Below are the code and all the weights of a small trained network. Each question names an input and a class and asks about switching units off, where a switched-off unit gives its printed mean instead of its output.

import numpy as np


def w(rows, s, z=0):
    codes = np.array(rows[::2]) - 128.0
    scale = np.full(codes.shape[1], s)
    scale[-1] = z or s
    return codes * scale


def f(y):
    return np.maximum(y, 0)


def log_softmax(a):
    a = a - a.max(-1, keepdims=True)
    return a - np.log(np.exp(a).sum(-1, keepdims=True))


def net(x, mask):
    res = np.array(x, float).reshape(1, 8) / 4 @ E
    y = f(res @ A[0][:, :-1].T + A[0][:, -1])
    res = res + np.where(mask, y, B[0][:, -1]) @ B[0][:, :-1]
    return log_softmax(res[-1] @ U[:, :-1].T + U[:, -1])


A, B = {}, {}
E = w([
[129,132,128,136,131,122,129,129],'x0',
[99,211,113,120,216,223,146,145],'x1',
[145,179,100,30,98,89,146,197],'x2',
[128,119,129,114,123,138,133,121],'x3',
[64,139,226,106,134,114,56,161],'x4',
[92,84,111,176,84,184,140,226],'x5',
[95,30,109,95,224,80,163,161],'x6',
[2,161,105,127,93,91,198,80],'x7',
],0.0077)
A[0] = w([
[138,191,126,155,65,166,128,94,53],'neuron 0',
[105,75,160,247,166,168,104,44,110],'neuron 1',
[140,139,161,58,167,68,100,33,180],'neuron 2',
[53,105,98,151,82,144,142,177,100],'neuron 3',
[178,176,130,162,46,194,92,82,73],'neuron 4',
[116,195,101,131,198,198,183,135,84],'neuron 5',
[102,176,170,118,173,180,125,150,88],'neuron 6',
[121,184,99,101,175,181,125,160,91],'neuron 7',
[132,144,110,58,146,178,139,121,198],'neuron 8',
[126,78,116,121,202,102,128,127,122],'neuron 9',
[146,96,123,143,70,51,132,122,31],'neuron 10',
[143,185,134,162,57,140,116,103,36],'neuron 11',
[109,101,129,141,109,164,110,169,150],'neuron 12',
[142,109,127,143,65,86,119,115,55],'neuron 13',
[139,57,109,122,212,96,162,156,72],'neuron 14',
[131,79,172,140,66,62,91,152,93],'neuron 15',
[191,131,26,67,110,135,204,117,140],'neuron 16',
[73,42,81,112,202,91,159,126,26],'neuron 17',
[162,163,148,89,178,73,113,11,79],'neuron 18',
[92,191,129,141,186,181,161,150,9],'neuron 19',
[212,107,26,174,123,158,221,94,160],'neuron 20',
[254,79,142,136,148,176,46,195,20],'neuron 21',
[100,57,128,136,91,151,155,194,119],'neuron 22',
[140,73,138,104,59,76,138,128,51],'neuron 23',
[141,69,148,213,173,197,106,72,99],'neuron 24',
[174,154,118,45,97,100,132,212,156],'neuron 25',
[9,155,115,148,66,101,180,85,3],'neuron 26',
[112,95,127,167,84,177,113,186,40],'neuron 27',
[232,111,154,108,159,158,71,140,83],'neuron 28',
[81,132,207,63,125,122,80,176,206],'neuron 29',
],0.0082,0.006)
B[0] = w([
[165,144,180,55,167,102,125,199,176],'neuron 0',
[108,129,76,123,53,3,120,194,244],'neuron 1',
[174,167,71,225,119,196,165,182,255],'neuron 2',
[171,144,76,159,154,170,174,141,190],'neuron 3',
[165,138,195,43,130,134,119,207,208],'neuron 4',
[179,54,113,111,139,104,65,87,216],'neuron 5',
[165,61,136,152,159,128,64,60,191],'neuron 6',
[177,65,93,137,144,85,86,77,192],'neuron 7',
[129,76,109,146,52,105,90,132,216],'neuron 8',
[139,154,169,73,90,157,128,190,193],'neuron 9',
[184,45,120,112,199,138,61,46,164],'neuron 10',
[191,142,208,18,178,134,128,193,168],'neuron 11',
[168,136,103,163,126,166,156,139,178],'neuron 12',
[176,61,120,104,203,128,46,63,159],'neuron 13',
[161,158,203,63,133,136,124,206,195],'neuron 14',
[150,93,125,142,199,167,89,72,188],'neuron 15',
[69,125,187,206,101,107,120,131,220],'neuron 16',
[171,159,190,16,151,155,108,189,198],'neuron 17',
[202,145,67,193,131,207,168,189,218],'neuron 18',
[196,47,104,93,196,125,65,58,176],'neuron 19',
[44,132,240,216,160,140,92,112,253],'neuron 20',
[39,201,88,68,216,102,228,17,214],'neuron 21',
[192,152,78,175,146,181,146,150,192],'neuron 22',
[182,62,113,118,151,137,81,70,168],'neuron 23',
[120,129,77,118,37,22,102,144,222],'neuron 24',
[111,137,80,159,44,32,97,152,221],'neuron 25',
[91,183,90,40,220,107,217,51,200],'neuron 26',
[199,139,81,166,166,178,176,160,161],'neuron 27',
[49,183,90,98,162,119,210,63,208],'neuron 28',
[60,129,192,239,126,121,130,131,249],'neuron 29',
],0.0068,0.0072)
U = w([
[199,16,98,104,179,126,24,55,78],'0',
[69,179,89,60,193,110,220,66,112],'1',
[182,142,231,26,139,140,109,235,87],'2',
[121,112,134,158,109,131,120,142,246],'3',
[204,146,45,218,127,196,166,187,72],'4',
[105,118,72,136,36,16,88,170,95],'5',
[59,116,254,239,154,139,95,120,86],'6',
[122,108,130,136,107,151,113,130,224],'7',
],0.01,0.014)

Each question gives the input, the list of numbers given to net, and the class t.
The units are the neurons (one row each of A and B). Each row of codes is followed by its name. A weight is (code - 128) times the scale printed after its matrix; where a second scale follows, it is the last column's (A, B and U).
mask holds one flag per neuron, in row order. A switched-off neuron (its flag False) gives its mean, the last column of its row in B, instead of its output. The means were averaged over made-up inputs and are rounded, as every weight is.
A unit's drop is (log p(t) with every unit on - log p(t) with that unit switched off) / (log p(t) with every unit on - log p(t) with every unit switched off).
The circuit of an input: a set's keep is (log p(t) with only the set's units on - log p(t) with every unit switched off) / (log p(t) with every unit on - log p(t) with every unit switched off). Starting from the 12 units with the biggest drops (on a tie, the unit counted first), units are removed one at a time, each time the one whose removal leaves the highest keep (on an exact tie, the one counted first), for as long as the keep stays at least 0.8.
units of the circuit, in order: the units of the circuit, biggest drop first
unit that matters most: the unit with the biggest drop
top k neurons: the k neurons with the biggest drops, biggest first
input [7,-7,-7,5,5,3,-1,2], class 0: units of the circuit, in order -> neuron 15; neuron 20
input [-4,-6,-6,1,1,6,-7,1], class 2: units of the circuit, in order -> neuron 4; neuron 11
input [1,-8,3,1,-7,-7,8,5], class 0: top 4 neurons -> neuron 10; neuron 23; neuron 13; neuron 4
input [4,7,-8,-5,-4,-5,-5,-5], class 5: units of the circuit, in order -> neuron 1; neuron 24
input [-5,-8,4,4,8,-2,-6,-1], class 0: unit that matters most -> neuron 15
input [0,1,5,-3,4,-6,4,-2], class 4: units of the circuit, in order -> neuron 2; neuron 18
input [-3,-4,-6,-1,-8,-3,-5,8], class 1: top 2 neurons -> neuron 26; neuron 29
input [-5,-4,3,1,-5,6,5,6], class 1: top 4 neurons -> neuron 26; neuron 2; neuron 18; neuron 29
input [3,5,0,-5,-5,3,5,4], class 0: units of the circuit, in order -> neuron 5; neuron 19
input [7,-6,-2,8,6,-6,4,-8], class 1: units of the circuit, in order -> neuron 21; neuron 28
input [-3,5,2,-2,-7,-6,5,-5], class 6: units of the circuit, in order -> neuron 20; neuron 16
input [-8,-4,-7,-1,-7,-3,8,5], class 2: top 2 neurons -> neuron 17; neuron 14
input [2,7,8,0,-5,0,-2,-3], class 5: units of the circuit, in order -> neuron 25; neuron 8
input [-6,-1,0,-1,-6,-2,-8,-2], class 2: unit that matters most -> neuron 4
input [-3,-4,8,-4,-7,-2,-8,6], class 2: units of the circuit, in order -> neuron 11; neuron 0
input [-4,-6,-1,-1,-3,6,-1,4], class 0: units of the circuit, in order -> neuron 10; neuron 13; neuron 23
input [5,-4,3,-2,4,-6,-3,4], class 4: top 2 neurons -> neuron 2; neuron 18
input [3,7,5,8,-6,-4,-8,-1], class 2: top 3 neurons -> neuron 4; neuron 0; neuron 11
input [-3,2,3,5,4,8,0,5], class 4: units of the circuit, in order -> neuron 3; neuron 22
input [5,5,5,-7,-6,-5,-6,-8], class 1: unit that matters most -> neuron 21
input [4,-7,3,1,4,8,5,7], class 4: top 2 neurons -> neuron 22; neuron 3
input [-2,-8,7,7,-4,8,2,6], class 0: units of the circuit, in order -> neuron 10; neuron 23
input [2,0,-3,-3,-7,-7,4,-1], class 4: top 3 neurons -> neuron 18; neuron 2; neuron 29
input [-3,6,8,-2,6,-5,-6,0], class 5: top 3 neurons -> neuron 25; neuron 8; neuron 20
input [-4,-3,2,3,8,8,-3,6], class 4: units of the circuit, in order -> neuron 3; neuron 22
input [6,-6,-7,-3,-3,8,6,1], class 4: top 4 neurons -> neuron 22; neuron 3; neuron 27; neuron 12
input [3,-6,-5,4,-7,6,-8,-2], class 2: unit that matters most -> neuron 4
input [3,1,6,7,-7,-3,4,4], class 6: top 4 neurons -> neuron 20; neuron 16; neuron 1; neuron 24
input [-2,3,-5,-2,-7,3,0,6], class 6: top 2 neurons -> neuron 20; neuron 21
